Below are the code and all the weights of a small trained network. Each question names an input and a class and asks about switching units off, where a switched-off unit gives its printed mean instead of its output.

import numpy as np


def w(rows, s, z=0):
    codes = np.array(rows[::2]) - 128.0
    scale = np.full(codes.shape[1], s)
    scale[-1] = z or s
    return codes * scale


def f(y):
    return np.maximum(y, 0)


def log_softmax(a):
    a = a - a.max(-1, keepdims=True)
    return a - np.log(np.exp(a).sum(-1, keepdims=True))


def net(x, mask):
    res = np.array(x, float).reshape(1, 6) / 4 @ E
    y = f(res @ A[0][:, :-1].T + A[0][:, -1])
    res = res + np.where(mask, y, B[0][:, -1]) @ B[0][:, :-1]
    return log_softmax(res[-1] @ U[:, :-1].T + U[:, -1])


A, B = {}, {}
E = w([
[80,232,141],'x0',
[148,58,97],'x1',
[253,170,60],'x2',
[50,133,67],'x3',
[103,128,40],'x4',
[127,109,87],'x5',
],0.006)
A[0] = w([
[152,125,125,2],'N1',
[180,164,142,201],'N2',
[85,132,96,150],'N3',
[108,147,116,56],'N4',
[138,91,104,96],'N5',
[163,192,150,82],'N6',
[158,37,98,63],'N7',
[43,205,52,47],'N8',
[59,152,38,112],'N9',
[65,126,160,152],'N10',
[168,86,93,48],'N11',
[154,153,150,196],'N12',
[12,24,159,33],'N13',
[140,79,86,8],'N14',
[151,35,70,81],'N15',
[138,170,126,71],'N16',
[190,165,144,202],'N17',
[20,68,156,35],'N18',
[104,78,203,144],'N19',
],0.011,0.0035)
B[0] = w([
[136,148,110,130],'N1',
[152,177,187,213],'N2',
[81,128,113,186],'N3',
[115,158,128,137],'N4',
[153,127,102,157],'N5',
[108,151,193,181],'N6',
[217,95,91,195],'N7',
[44,233,154,226],'N8',
[57,164,75,223],'N9',
[44,112,170,216],'N10',
[201,159,112,165],'N11',
[155,148,173,193],'N12',
[101,1,140,253],'N13',
[180,136,82,152],'N14',
[203,122,56,208],'N15',
[92,125,166,150],'N16',
[157,183,196,221],'N17',
[73,58,188,229],'N18',
[196,73,153,219],'N19',
],0.024,0.005)
U = w([
[239,132,3,66],'0',
[84,1,169,59],'1',
[154,135,224,254],'2',
[164,217,207,73],'3',
[20,216,37,64],'4',
[170,138,160,150],'5',
[106,192,55,235],'6',
],0.0053,0.0047)

Each question gives the input, the list of numbers given to net, and the class t.
The units are the neurons (one row each of A and B). Each row of codes is followed by its name. A weight is (code - 128) times the scale printed after its matrix; where a second scale follows, it is the last column's (A, B and U).
mask holds one flag per neuron, in row order. A switched-off neuron (its flag False) gives its mean, the last column of its row in B, instead of its output. The means were averaged over made-up inputs and are rounded, as every weight is.
A unit's drop is (log p(t) with every unit on - log p(t) with that unit switched off) / (log p(t) with every unit on - log p(t) with every unit switched off).
The circuit of an input: a set's keep is (log p(t) with only the set's units on - log p(t) with every unit switched off) / (log p(t) with every unit on - log p(t) with every unit switched off). Starting from the 12 units with the biggest drops (on a tie, the unit counted first), units are removed one at a time, each time the one whose removal leaves the highest keep (on an exact tie, the one counted first), for as long as the keep stays at least 0.8.
units of the circuit, in order: the units of the circuit, biggest drop first
top k neurons: the k neurons with the biggest drops, biggest first
drop when u is switched off: that unit's drop, to one decimal
input [7,6,-5,6,6,0], class 4: units of the circuit, in order : N9
input [-4,-6,4,-8,-5,-6], class 3: units of the circuit, in order : N13, N17
input [-4,-5,8,-1,-4,2], class 3: units of the circuit, in order : N13, N17, N2
input [2,0,-6,4,6,2], class 4: top 3 neurons : N8, N9, N19
input [-5,5,-3,4,1,8], class 0: top 2 neurons : N15, N7
input [-3,-5,3,3,8,6], class 4: top 2 neurons : N9, N8
input [0,-3,4,0,6,-3], class 4: top 3 neurons : N19, N9, N7
input [7,3,-2,7,-4,-5], class 4: top 2 neurons : N8, N9
input [8,-1,2,-1,-8,3], class 3: top 2 neurons : N13, N18
input [2,-1,8,-4,0,2], class 3: drop when N13 is switched off : 0.2
input [2,-6,8,-1,-3,-7], class 3: drop when N17 is switched off : 0.1
input [7,-6,-1,6,-6,3], class 4: drop when N8 is switched off : 0.1
input [-5,-2,3,-2,-7,8], class 0: drop when N7 is switched off : 0.2
input [1,-8,-5,4,7,-5], class 4: units of the circuit, in order : N8
